Here is a tiny trained network, its code and every weight. The questions are about switching its units off for an input and a target symbol, where a switched-off unit gives its printed mean instead of its output.

import numpy as np


def w(rows, s, z=0):
    codes = np.array(rows[::2]) - 128.0
    scale = np.full(codes.shape[1], s)
    scale[-1] = z or s
    return codes * scale


def norm(h):
    return h / np.sqrt((h * h).mean(-1, keepdims=True) + 1e-5)


def f(y):
    return np.maximum(y, 0)


def softmax(a):
    e = np.exp(a - a.max(-1, keepdims=True))
    return e / e.sum(-1, keepdims=True)


def log_softmax(a):
    a = a - a.max(-1, keepdims=True)
    return a - np.log(np.exp(a).sum(-1, keepdims=True))


def net(x, mask):
    ids = ['αβδεζθλμπσω'.index(c) for c in x.split()]
    T = len(ids)
    res = E[ids] + P[:T]
    u = 0
    for l in range(3):
        r = norm(res)
        for j in range(2):
            rows = slice(3 * j, 3 * j + 3)
            q, k, v = (r @ M[l][rows].T for M in (Q, K, V))
            z = softmax(np.where(np.tri(T) > 0, q @ k.T / 3**0.5, -1e9)) @ v
            o = O[l][rows]
            res = res + np.where(mask[u + j], z, o[:, -1]) @ o[:, :-1]
        u += 2
        y = f(norm(res) @ A[l][:, :-1].T + A[l][:, -1])
        res = res + np.where(mask[u : u + 8], y, B[l][:, -1]) @ B[l][:, :-1]
        u += 8
    return log_softmax(norm(res)[-1] @ U[:, :-1].T + U[:, -1])


Q, K, V, O, A, B = {}, {}, {}, {}, {}, {}
E = w([
[86,148,126,138,86],'α',
[98,164,141,121,117],'β',
[79,156,208,102,131],'δ',
[126,124,137,173,26],'ε',
[71,137,107,138,79],'ζ',
[125,139,194,132,96],'θ',
[129,52,114,119,142],'λ',
[122,218,153,98,132],'μ',
[107,195,59,167,116],'π',
[90,252,155,174,127],'σ',
[156,147,151,214,136],'ω',
],0.021)
P = w([
[105,130,2,139,123],'0',
[148,147,178,80,45],'1',
[164,113,95,128,129],'2',
[58,72,197,92,124],'3',
[150,200,168,73,85],'4',
[165,126,95,119,157],'5',
[94,75,180,131,149],'6',
[139,211,158,47,88],'7',
],0.022)
Q[0] = w([
[72,115,82,251,70],'0.h0',
[175,137,87,121,147],'0.h0',
[180,72,70,45,90],'0.h0',
[66,125,78,105,149],'0.h1',
[73,149,183,82,71],'0.h1',
[173,144,113,65,123],'0.h1',
],0.014)
K[0] = w([
[95,118,80,251,51],'0.h0',
[159,137,92,92,167],'0.h0',
[109,43,102,35,98],'0.h0',
[110,115,85,142,114],'0.h1',
[79,106,144,204,186],'0.h1',
[142,180,153,136,198],'0.h1',
],0.013)
V[0] = w([
[208,88,17,49,139],'0.h0',
[203,135,127,34,84],'0.h0',
[39,123,149,82,150],'0.h0',
[2,144,22,74,74],'0.h1',
[93,74,132,244,159],'0.h1',
[86,224,173,209,118],'0.h1',
],0.0083)
O[0] = w([
[186,43,48,95,88,130],'0.h0',
[185,181,88,94,36,192],'0.h0',
[78,158,71,102,139,121],'0.h0',
[31,142,44,144,109,254],'0.h1',
[109,146,148,193,231,138],'0.h1',
[112,176,181,255,67,151],'0.h1',
],0.0085,0.0048)
A[0] = w([
[3,155,202,81,164,28],'0.n0',
[25,167,208,132,109,195],'0.n1',
[247,160,151,202,220,126],'0.n2',
[95,104,231,105,229,106],'0.n3',
[125,156,152,104,183,106],'0.n4',
[133,82,123,42,207,2],'0.n5',
[226,105,52,202,141,74],'0.n6',
[174,89,57,126,193,82],'0.n7',
],0.013,0.0071)
B[0] = w([
[165,111,93,255,79,186],'0.n0',
[168,32,100,79,77,250],'0.n1',
[149,81,128,234,163,151],'0.n2',
[82,90,49,93,61,173],'0.n3',
[139,110,179,108,120,140],'0.n4',
[239,172,104,122,142,137],'0.n5',
[174,196,96,181,87,159],'0.n6',
[149,198,70,109,184,149],'0.n7',
],0.012)
Q[1] = w([
[140,142,134,70,133],'1.h0',
[7,187,112,36,39],'1.h0',
[146,152,165,104,56],'1.h0',
[113,111,85,156,149],'1.h1',
[86,153,201,68,138],'1.h1',
[164,3,114,94,140],'1.h1',
],0.015)
K[1] = w([
[160,176,144,108,150],'1.h0',
[124,251,64,112,76],'1.h0',
[187,160,100,136,68],'1.h0',
[79,131,131,177,155],'1.h1',
[132,139,173,72,174],'1.h1',
[146,99,58,126,185],'1.h1',
],0.015)
V[1] = w([
[87,228,160,160,254],'1.h0',
[195,207,104,181,144],'1.h0',
[170,135,41,134,208],'1.h0',
[229,22,16,165,150],'1.h1',
[172,157,160,89,132],'1.h1',
[100,211,100,95,167],'1.h1',
],0.0075)
O[1] = w([
[107,119,2,191,157,5],'1.h0',
[117,173,92,64,18,135],'1.h0',
[72,232,110,76,155,126],'1.h0',
[35,246,231,96,200,222],'1.h1',
[162,72,68,122,129,91],'1.h1',
[179,107,102,95,200,115],'1.h1',
],0.0072,0.011)
A[1] = w([
[122,180,124,96,115,139],'1.n0',
[98,122,200,113,130,158],'1.n1',
[148,166,130,100,178,44],'1.n2',
[109,86,140,84,126,108],'1.n3',
[126,95,151,205,133,56],'1.n4',
[136,134,108,128,253,53],'1.n5',
[106,99,119,98,191,2],'1.n6',
[101,167,81,180,159,163],'1.n7',
],0.022,0.0057)
B[1] = w([
[73,185,169,128,100,252],'1.n0',
[105,104,114,47,138,253],'1.n1',
[93,102,182,160,71,150],'1.n2',
[158,83,142,99,143,213],'1.n3',
[86,136,110,8,110,187],'1.n4',
[141,89,169,166,42,147],'1.n5',
[133,213,181,147,186,137],'1.n6',
[94,74,87,184,150,196],'1.n7',
],0.013,0.0072)
Q[2] = w([
[138,50,186,127,143],'2.h0',
[137,81,74,146,166],'2.h0',
[129,82,131,179,156],'2.h0',
[53,33,104,145,77],'2.h1',
[151,96,160,106,81],'2.h1',
[173,49,68,78,247],'2.h1',
],0.012)
K[2] = w([
[128,151,99,121,190],'2.h0',
[116,113,58,109,69],'2.h0',
[109,99,53,104,111],'2.h0',
[173,2,90,98,75],'2.h1',
[121,80,188,141,177],'2.h1',
[112,61,19,160,177],'2.h1',
],0.013)
V[2] = w([
[84,138,144,94,158],'2.h0',
[146,69,117,155,123],'2.h0',
[140,90,97,49,102],'2.h0',
[104,161,152,11,74],'2.h1',
[74,128,137,174,123],'2.h1',
[112,72,113,156,73],'2.h1',
],0.012)
O[2] = w([
[125,105,101,186,47,135],'2.h0',
[38,163,158,157,206,110],'2.h0',
[113,228,91,34,52,157],'2.h0',
[183,140,109,253,250,247],'2.h1',
[141,163,128,104,77,125],'2.h1',
[133,237,132,92,196,167],'2.h1',
],0.0074,0.015)
A[2] = w([
[71,78,60,125,145,78],'2.n0',
[168,94,172,125,199,136],'2.n1',
[86,176,141,101,143,127],'2.n2',
[111,94,89,126,253,78],'2.n3',
[148,134,167,104,136,80],'2.n4',
[48,75,95,138,112,84],'2.n5',
[78,117,92,140,113,37],'2.n6',
[160,68,138,201,172,2],'2.n7',
],0.024,0.011)
B[2] = w([
[94,65,105,175,32,223],'2.n0',
[146,191,194,157,144,192],'2.n1',
[103,82,138,100,162,216],'2.n2',
[196,133,188,62,101,147],'2.n3',
[109,110,97,156,203,190],'2.n4',
[106,48,133,99,100,254],'2.n5',
[143,91,159,101,131,174],'2.n6',
[180,75,4,90,207,134],'2.n7',
],0.023,0.0079)
U = w([
[67,166,124,182,153,120],'α',
[194,103,69,157,186,181],'β',
[107,171,80,197,139,167],'δ',
[138,176,160,105,76,46],'ε',
[80,62,92,182,90,254],'ζ',
[254,38,213,92,90,44],'θ',
[137,109,140,16,213,136],'λ',
[228,174,52,58,110,168],'μ',
[29,241,123,107,79,63],'π',
[164,180,177,193,46,111],'σ',
[128,132,241,240,190,148],'ω',
],0.011,0.0058)

Each question gives the input, a string of symbols that net reads in full, and the target symbol t.
The units are the heads (3 rows each of Q, K, V and O) and the neurons (one row each of A and B). Each row of codes is followed by its name. A weight is (code - 128) times the scale printed after its matrix; where a second scale follows, it is the last column's (O, A, B and U).
mask holds one flag per unit, layer by layer, with each layer's heads first. A switched-off unit (its flag False) gives its mean, the last column of its rows in O or B, instead of its output. The means were averaged over made-up inputs and are rounded, as every weight is.
A unit's drop is (log p(t) with every unit on - log p(t) with that unit switched off) / (log p(t) with every unit on - log p(t) with every unit switched off).
The circuit of an input: a set's keep is (log p(t) with only the set's units on - log p(t) with every unit switched off) / (log p(t) with every unit on - log p(t) with every unit switched off). Starting from the 12 units with the biggest drops (on a tie, the unit counted first), units are removed one at a time, each time the one whose removal leaves the highest keep (on an exact tie, the one counted first), for as long as the keep stays at least 0.8.
units of the circuit, in order: the units of the circuit, biggest drop first
unit that matters most: the unit with the biggest drop
k most important neurons: the k neurons with the biggest drops, biggest first
top k neurons in layer l: the k neurons of layer l with the biggest drops, biggest first
heads that matter: for each layer, one digit per head in row order, 1 if its drop is at least 0.15 and else 0, layers parted by /
input λ λ β σ λ π, target δ: unit that matters most : 0.n1
input σ θ ε λ θ θ λ β, target λ: heads that matter : 01 / 00 / 00
input ε λ δ, target θ: heads that matter : 11 / 10 / 00
input σ θ ζ λ ζ, target λ: top 2 neurons in layer 2 : [2.n2; 2.n0]
input θ θ β λ δ, target λ: heads that matter : 01 / 00 / 01
input ε λ δ θ β β, target π: units of the circuit, in order : [0.n1; 2.h0]
input λ λ α λ λ λ π λ, target π: top 2 neurons in layer 0 : [0.n1; 0.n0]
input π λ ε ε λ μ μ σ, target σ: heads that matter : 01 / 01 / 01
input λ λ π λ ε λ σ λ, target σ: units of the circuit, in order : [0.h1; 2.n5]
input ε λ λ μ ω π β ε, target π: top 2 neurons in layer 2 : [2.n5; 2.n0]
input λ σ θ λ ε θ ω λ, target ω: heads that matter : 11 / 00 / 00
input λ θ ω λ ε λ, target σ: top 3 neurons in layer 0 : [0.n0; 0.n6; 0.n1]
input ε ω δ σ λ π λ θ, target π: units of the circuit, in order : [1.h0; 0.n6; 2.n5]
input ε ε λ λ λ ε λ σ, target σ: heads that matter : 10 / 01 / 01
input ε λ θ θ λ ω λ ζ, target ω: heads that matter : 11 / 10 / 11
input ε ε ω θ λ λ β δ, target λ: 3 most important neurons : [0.n1; 0.n6; 2.n0]
input ω ω θ λ μ, target μ: 3 most important neurons : [2.n0; 2.n5; 2.n1]
input ω β λ ε δ ε ω, target θ: unit that matters most : 2.n3
input λ λ ω λ δ, target ω: 2 most important neurons : [0.n0; 0.n2]
input β β λ ζ ε ε λ α, target λ: units of the circuit, in order : [0.h1; 2.n0]
input λ λ δ λ δ ω, target β: unit that matters most : 0.n2
input π λ λ θ ε, target λ: top 2 neurons in layer 0 : [0.n0; 0.n6]
input ε π λ λ, target θ: 3 most important neurons : [0.n3; 0.n0; 2.n3]
input λ λ λ π λ, target π: units of the circuit, in order : [0.h0; 0.n1; 0.h1; 2.n5]
input ζ λ λ π ζ, target π: top 2 neurons in layer 2 : [2.n5; 2.n0]
input β θ π θ ζ, target π: heads that matter : 00 / 10 / 00
input λ σ δ θ θ ζ ζ λ, target λ: unit that matters most : 0.n0
input ε β λ ε, target θ: units of the circuit, in order : [0.n1; 2.n0]
input β ε ε π θ ε ε, target ω: 4 most important neurons : [2.n1; 0.n3; 0.n1; 1.n7]
